Each row is followed by its class.
[ 23 -35 -27 -14 -49  45 -14 -41  39   3 -11 -36 -17 -35  36 -36  37  50
  29   7 -25  26 -23  23  19   3 -35   8 -13 -20 -19  -1 -11   1 -26  18
 -86] | lebel
[ 16 -18 -26  23 -67 -53 -14 -37 -38  16 -37  30   6  42   4 -10  10 -82
 -49 -18 -21  39 -57  -1 -14   9 -22 -30  22  -6 -30  -7  25 -39 -24   5
  16] | Tute
[-16  -3   7  26 -80   0   9 -21 -28 -21  -2 -43  18 -31 -25  61  -8 -34
 -29  16  29  -9 -65  34  33 -17  79 -52  24  15 -15 -13  22  -9   8  39
  75] | sufav
[ 29  -8 -35  43 -80 -53  -6 -34 -22  19 -41  20  17  34  -4   0   4 -81
 -27 -23  -8  49 -66 -17 -22  13 -31 -17  20 -12 -24  -8   9 -38  -4  10
 -15] | matif
[ -7 -11  14  -1 -63  22 -14  11  -8 -12   4 -46  24 -18 -53  78  -3 -24
 -42   5  19  -7 -28  14   9 -26  74 -37   0   4  13 -24  37 -10   5  -1
  60] | leli
[ 14 -20 -24  11 -57 -54 -16 -28 -27  16 -40  38   6  40   9 -19  11 -70
 -45 -17 -31  24 -53  -3 -11   6 -35 -29  22  -9 -10  10  21 -38 -26   0
  11] | Tute
[  9   4 -38  32 -39 -67 -12 -20 -18  15 -34  31  14  33 -18 -29  14 -78
 -30 -15   4  39 -44  -6 -22   1 -37  -1   9   0  -2  -4   3 -25 -15  -6
 -15] | leli
[ 22  23 -68  -5  13 -15  -2 -33 -21 -59 -21 -42 -60  -3  -8  66   6 -38
  29 -31  17  22  41 -33 -23  48  77  17  42  22 -44  -3 -49  -6  69 -54
 -51] | Tadu
[  7  -4 -40  29 -64 -60  -9  -8  -6  22 -46  37  16  48   6 -14   2 -63
 -25 -14  -9  42 -50 -13 -14  18 -40 -19   2   8 -13  -6   4 -31 -10  -5
 -29] | guko
[   0   -9   -2    8 -113   12    5  -20  -13  -20    2  -23    0  -29
  -37   66   -1   -5  -38    3   27   18  -30   24   19  -41   74  -61
   -4    4  -11  -33   45  -14    3    7   89] | lebel
[ 28  23 -50 -14  12  -9  17 -45 -25 -49 -14 -51 -51  -4 -26  55   1 -50
  23 -39  32  40  15 -34 -34  47  64  27  28  26 -29  -1 -45  -7  55 -49
 -62] | kep
[-17   1  11  12 -75   5  10 -14 -29 -32  -7 -28   9 -25 -38  53 -12 -28
 -20  23  19  -8 -37  37  30 -29  65 -33  41  18  -9 -14  35 -18  15  21
  69] | sufav
[   9  -34  -14  -16  -25   38  -11  -40   25  -14  -16  -42  -16  -42
   39  -31   42   34   36   17  -30   20  -19   24   32    8  -43   26
    5   -4   -6    8  -14   -3  -19   27 -100] | sufav
[ 19 -17 -31  18 -64 -53 -11 -29 -32  16 -32  35   8  35  10 -20  15 -69
 -46 -27 -23  36 -53   1 -17  12 -30 -34  15  -8 -21  -1  16 -34 -21   5
  15] | Tute
[ 19 -38 -39  21 -25  18 -14 -57  27   8  -5 -18 -22 -21  27   7  60  18
  38  -4 -27   6 -28  25  14  -5 -31  10   8 -11 -21  -9  -8 -16 -36  10
 -82] | sim
[ 20 -43 -25 -28 -18  46  -6 -49  28  -9  -6 -21 -21 -38  31 -13  29  31
  13   4 -39  13 -19  19  23  14 -37   3   3 -17 -16   9  -5  -4 -26  26
 -88] | Tute
[  -1  -33  -22  -11  -29   40    2  -45   38   12  -18  -34  -14  -26
   40   -4   21   29   19   18  -16    6  -40   15   26   18  -35  -19
  -19    1  -26   -6  -23   -7  -22    3 -114] | guko
[ 33 -19 -43  40 -93 -49  -2 -23 -14  24 -40  18   7  38   3 -11  15 -77
 -53 -27  -3  54 -83 -12 -21  12 -23 -10  -6  -3  -8  -6  22 -38 -46  -7
   2] | kep
[ 30  25 -59 -16   3 -18  11 -25 -19 -52  -8 -53 -58  -4 -17  87  -8 -46
  47 -20  13  33  36 -31  -9  36  33  35  41  22 -22 -11 -31 -15  74 -30
 -65] | matif
[ -6  21 -42 -31  19 -33   5 -32 -34 -50   0 -46 -59  -7   1  47  17 -53
  48 -19  15  33  42 -23 -24  23  37  16  19  23 -36  -9 -44 -17  66 -39
 -46] | lezod
[  0  -2  -3  49 -87  -7  -4 -23 -19 -12  -1 -43  -3 -29 -22 107  -5 -39
 -35   2  33  -9 -57  43  24 -23  90 -58  26   4 -13 -14  36 -15  -3  29
  77] | sim
[ 20 -40 -23 -25 -18  55  -5 -53  31  -4 -11 -19 -21 -36  33 -16  42  36
  18   3 -42  18 -11  19  26   6 -32  16   7 -24 -15  -1   7   2 -27  22
 -82] | Tute
[ 10  -6 -43  29 -64 -58  -7 -18 -12  27 -48  26  11  46   2 -23   7 -70
 -28 -15  -5  47 -57  -9 -16  18 -37 -20   3   4 -23 -13   8 -31 -11  -1
 -15] | guko
[  9 -26 -31  12 -20  38  -8 -53  16   5 -16 -35 -26 -37  20 -12  30  18
  11  12 -16  16 -38   8  13  18 -11 -16 -24 -16 -16  -9 -26  -5 -17  -1
 -97] | leli
[  2  26 -40 -29  22 -32  -2 -22 -33 -64  -8 -52 -57  -5  -9  43   9 -42
  51 -17  12  27  28 -25 -10  34  29  18  28  27 -20   0 -50  -8  72 -29
 -56] | sufav
[-35  -7  24  -1 -79   9  -7  13 -11  -2   8 -26  31 -12 -24  78  -1 -32
 -30  11  12 -10 -20  28  16 -32  67 -37   9  13  -4 -20  45 -20   7  16
  63] | lezod
[ 15 -16 -47  51 -81 -82 -28 -19 -26  19 -38  30 -10  43   3   9  27 -88
 -36 -11 -11  36 -53   6 -13   0 -35 -13  15  -2  -3  -2  22 -56 -31  -3
   4] | sim
[ 15  25 -63 -29  34 -17  22 -19 -17 -52  -7 -56 -63  -2  -9  67  -9 -39
  47  -5  21  28  36 -24  -8  39  25   9  23  37 -29 -15 -43  -3  66 -48
 -63] | guko
[  -4  -36  -21   -3  -16   36   -2  -52   28    3  -18  -25   -1  -36
   31  -15   56   20   43   11  -27   18  -26   18   25   -3  -38   11
   11   -2  -14   -5  -22   -6  -22   26 -106] | sufav
[  -3  -31  -19    2  -45   28   -8  -46   29   23  -16  -26   -3  -40
   48   -9   37   18   27   15  -27   17  -24   14   22   11  -17  -10
  -10  -13  -29   -1  -17  -13  -32   13 -103] | lezod
[ -2 -39 -40  28 -21  40  10 -50  34  15 -14 -15 -23 -35  43  -9  43  42
  26   2 -14  16 -16  19  20  -9 -22   0   1  -7 -20  -9 -20  -3 -35   8
 -77] | Fol
[ 27  29 -65   4  11 -20  -4 -20 -16 -56 -24 -35 -59  -2  -5  60   4 -35
  30 -33  20  28  46 -33 -22  56  65  20  36  20 -31  -3 -52  -1  74 -50
 -72] | Tadu
[ -5  30 -54 -26  16 -38   6 -26 -38 -51   0 -53 -62  -7   1  42  13 -52
  55 -18  15  29  46 -15 -17  33  36  27  24  29 -32  -4 -42 -12  71 -39
 -49] | lezod
[ 19  27 -47 -23  10 -24  13 -25 -15 -51  -7 -43 -51 -10  -7  59  10 -50
  43 -22  10  38  58 -25 -15  43  52  24  35  22 -45   6 -43 -14  68 -44
 -61] | lezod
[ 14  -8 -37  50 -77 -58   3 -42 -21  26 -42  42  10  38   0 -11   2 -84
 -44 -35  10  58 -77  -7 -32  15 -26 -16   8   5 -24  -4   1 -39 -30  11
 -27] | kep
[ 28 -23 -32  18 -58 -42   0 -34 -26  22 -32  29   2  28   1 -13   6 -72
 -54 -13 -16  48 -56 -10  -6  15 -24 -52   4 -14 -13  -5  17 -28 -35  -7
  14] | Tute
[  3 -13 -42  34 -75 -64 -35  -9 -24  15 -42  29  12  56  20  -5   6 -72
 -45 -20 -14  32 -47  -8 -18   9 -24 -15  23   4 -25  -8   9 -33 -30 -14
  -7] | Tadu
[ 17  31 -61 -18  11 -25   9 -15 -24 -48  -7 -42 -54  -6  -3  65  10 -59
  50 -18  10  43  48 -19 -22  33  39  29  35  21 -35 -12 -33 -13  69 -42
 -60] | lezod
[ 16   2 -41  44 -53 -69 -14 -17 -10  15 -43  35   9  33 -20 -22  13 -73
 -28 -18   1  40 -56 -14 -19   1 -23  -8   3  -8  -2  -4   5 -33 -17   1
  -7] | leli
[ 24  -7 -44  44 -63 -58 -13 -11 -19  13 -33  30   9  34 -10   6  15 -81
 -37  -9  -7  42 -45 -14 -17   0 -28 -11   7  -5  -5 -13  11 -36 -18 -14
  -1] | leli
[  9  17 -56 -24  -2 -16  -5 -25  -9 -46 -22 -42 -65  -2 -23  65  20 -34
  51 -32  12  63  40 -42 -27  21  43   5  -2  13 -16  -8 -33 -15  65 -36
 -50] | lebel
[  6 -14 -47  41 -83 -65 -29 -15 -27  10 -38  32  -1  54  18  -5  11 -74
 -40 -24 -11  30 -49  -8 -17  10 -26 -23  24  -4 -34 -14   1 -34 -20 -10
  -5] | Tadu
[ 20 -43 -16 -25 -14  59  -2 -52  30  -1 -12 -25 -19 -39  31 -20  39  35
  22   4 -39  20  -8  19  25   9 -33  10  11 -23 -16   2  -1   0 -28  21
 -89] | Tute
[   4  -10   -1   18 -100   19   24  -33  -24  -23    3  -23    9  -25
  -38   73  -10  -25  -51   -9   31   15  -42   34   10  -31   76  -31
   27   16  -20  -32   47  -12  -11   13   73] | kep
[ 13 -10  -2  39 -90   4   1 -18 -25 -20  10 -39  -9 -25 -38  97  -9 -28
 -35   4  30   0 -37  45  25 -24  75 -61  31   9  -8 -26  35 -17  -2   4
  62] | sim
[  5 -33 -30  30 -25  40   7 -44  31  14 -24 -34 -27 -38  47 -15  31  42
  13  13 -22   1 -38  27  20  12 -18 -13  -4 -12 -24   7 -21   1 -30   6
 -90] | Fol
[ 19  13 -48 -11   5 -12  11 -43 -34 -45 -17 -42 -68   3 -26  75  -2 -53
  26 -37  17  56  25 -36 -31  39  37  16  19  18 -31 -12 -29 -15  51 -32
 -62] | kep
[ -2   2  10  34 -96   6  20 -25 -41 -16  17 -31   6 -26 -29  94 -33 -25
 -32   5  32 -26 -54  40  19 -17  62 -66  31   8 -34 -37  24 -18  35  34
  65] | matif
[ 20 -42 -32  18 -23  29  -8 -55  34   8  -6 -20 -17 -34  32  12  50  18
  32   3 -23   9 -24  32  16  -8 -36   0  16  -9 -13  -1 -14 -16 -40  15
 -94] | sim
[-10   7  -4  30 -69   9  27 -12 -28 -14   7 -29  -6 -21 -13  85 -38 -10
 -19  13  36 -20 -45  46  25 -14  63 -74  22  28 -38 -43  14 -10  27  23
  54] | guko
[ 24 -16 -33  27 -48 -50  -2 -29 -24  19 -33  46  13  39 -11 -16   9 -73
 -43 -20 -18  43 -49 -10 -14  16 -23 -35  19 -10 -17  -5  15 -27 -20  10
   0] | Tute
[  1 -10 -45  57 -49 -64   4 -17 -10  24 -47  26   1  33  11 -26  16 -60
 -38  -7  -8  33 -53  -1 -13   3 -30 -16   7   5 -13  12   9 -29 -33  -4
   2] | Fol
[  15  -10   -4   25 -113   16   17  -34  -15  -23    0  -26    7  -27
  -30  104  -13  -30  -39    1   19    7  -45   18   23  -27   70  -37
   26    4  -34  -30   48  -28   11   23   74] | matif
[ 18  20 -63 -22  -1 -21   5 -21 -14 -54  -6 -46 -60  -5 -17  65  13 -38
  41 -20  20  48  30 -26 -21  21  41   8  11  22 -22 -14 -36  -8  65 -32
 -46] | lebel
[ 18 -11 -34  40 -69 -66 -16 -13 -30  13 -41  20  14  38  12  -5  18 -81
 -19  -4 -21  45 -52 -12  -6  12 -36 -14  22   4 -23  -7   5 -42 -19   3
  -9] | sufav
[-25 -10   1  -6 -75  16   2  13  -2  -6  -4 -46  16  -3 -25  72 -10 -23
 -34  19  16  -7 -41  20  22 -19  63 -45  -1  19 -10 -31  38 -14   4   8
  60] | guko
[  3 -38 -34  12 -33  43  13 -71  17   8 -12 -21 -16 -18  24 -18  40  15
  24 -14 -12  30 -48  18   4   2 -19  11   6  -2 -27 -14 -22  -6 -38  16
 -99] | kep
[  1   0   0  32 -93  11  16 -24 -19 -11  -8 -45   5 -38 -26  72 -16 -23
 -20   2  39  10 -60  38  12 -30  80 -80  18   5 -23 -21  20  -6  13  31
  74] | lebel
[ 21  -3 -44  43 -49 -64 -13 -23 -16  13 -48  34   2  26 -20 -21  11 -78
 -38 -14  -4  39 -66 -12 -27   7 -28 -12  -4  -7  -3   3   9 -40 -12   4
  -6] | leli
[  -5  -11    5   15 -111    6    3  -21  -18  -28   -1  -33    7  -17
  -39   67    1  -18  -34    0   24   18  -42   23   16  -42   80  -64
    5    6  -16  -28   40  -11    6   12   84] | lebel
[ 42  23 -47 -14  14 -17  23 -49 -14 -54  -7 -49 -51  -1 -26  72  -3 -52
  35 -32  28  31  26 -44 -18  48  50  19  37  20 -39   2 -50 -14  76 -46
 -61] | matif
[-15 -19  26  -9 -57  25   3   4 -13 -15   2 -21  15 -13 -44  89 -12 -22
 -51   0   3  -2 -24  22  19 -24  81 -64  15   6   4 -17  50 -10   6  32
  74] | Tute
[ 26 -12 -40  61 -65 -71 -17  -9 -16  22 -31  27   0  37 -10   7  17 -76
 -30 -17  -5  41 -53  10 -15  13 -35 -28  12  -2  -1  -4  11 -38 -21   6
 -22] | sim
[  22  -36  -20  -13  -41   48   -4  -45   34    1   -7  -37  -20  -35
   25  -44   34   47   29    7  -19   30  -28   29   12    2  -45   -7
  -12  -18  -20   -6  -18    5  -19   15 -102] | lebel
[  8  -9  -2   9 -75  21  21 -31 -26 -24   0 -14  -8 -32 -31  83  -8 -18
 -47   4  11   1 -30  29  29 -26  85 -57  26   1 -20 -27  56 -11   4  20
  99] | Tute
[ 13  28 -73  -5   9 -19  -8 -12 -27 -59 -16 -44 -60   4  -1  66   9 -44
  35 -31  16  25  39 -25 -28  40  54  22  32  29 -29 -16 -43  -6  71 -60
 -56] | Tadu
[  1  23 -60 -42  25 -31  11 -18 -30 -55  -3 -49 -64   7 -11  49   2 -30
  38 -16  16  20  44 -23 -14  36  27  11  12  42 -27 -19 -40  -7  75 -48
 -43] | guko
[ 18  23 -70   2  19 -17  15 -18  -7 -46 -26 -40 -68 -16 -13  69  10 -27
  29 -19  17  26  48 -33 -20  30  63  24  29  20 -23   1 -35 -15  58 -54
 -38] | Fol
[ 43  -9 -33  52 -84 -57   7 -20 -27  16 -31  21  14  32   2  19  -7 -81
 -32 -13 -13  44 -56 -11 -14  19 -44 -33  24  -3 -31 -11   6 -41  -6   4
 -18] | matif
[ -13   -9   -3   17 -107   12   10  -23  -11  -22    1  -23    5  -24
  -35   65    6  -11  -29    2   24   24  -33   27   18  -46   77  -56
    4    6  -21  -33   42  -11    2   25   87] | lebel
[ 21  16 -50 -19  11 -29  20 -47 -42 -59  -4 -61 -65 -10 -24  70  -7 -55
  37 -15  19  20  15 -27 -17  33  32   6  34  22 -34  -8 -41 -17  77 -27
 -44] | matif
[  -1  -34  -17    5  -37   35   -4  -44   29   15  -17  -21   -7  -32
   40  -11   43   13   27   11  -32   21  -22   12   13    9  -14   -5
   -7  -16  -29   -2  -16  -14  -20   17 -100] | lezod
[ -10   -7   -2   16 -111    8    5  -23  -19  -25    2  -26    7  -28
  -32   62    1  -15  -33    0   26   17  -39   28   13  -40   74  -62
    2    3  -19  -28   37  -10   11   22   86] | lebel
[ 13  -7 -30  50 -75 -61  -3 -34 -36  26 -44  29   9  39   4 -20   7 -78
 -43 -31   2  43 -78   8 -30  12 -34 -11  11   9 -17  -7  13 -34 -26   9
 -19] | kep
[-15   0  -4  16 -82  10  19 -11  -9  -4   0 -38  12 -16 -18  83 -23 -24
 -33   5  35  -3 -57  28  26 -14  72 -74   6  18 -26 -33  21  -5   7  17
  64] | guko
[  2  -9 -44  20 -86 -68 -13  -3 -17  13 -43  24   6  52  14 -26  17 -70
 -30 -13 -12  36 -56  -6 -10   7 -46 -11  -2   7 -13 -10  15 -40 -12  -9
   4] | guko
[ 53  21 -52  -7   9 -14  26 -40 -20 -58 -12 -60 -50 -10 -32  86 -10 -56
  37 -23  18  29  29 -39 -13  52  53  17  49  20 -35   6 -42 -13  79 -38
 -58] | matif
[ 11  -5 -44  29 -62 -56   0 -17 -10  22 -46  22   9  43   7 -22   6 -71
 -32  -3  -5  41 -56  -2  -9  19 -37 -12   9   8 -30  -8   8 -32 -14   0
 -15] | guko
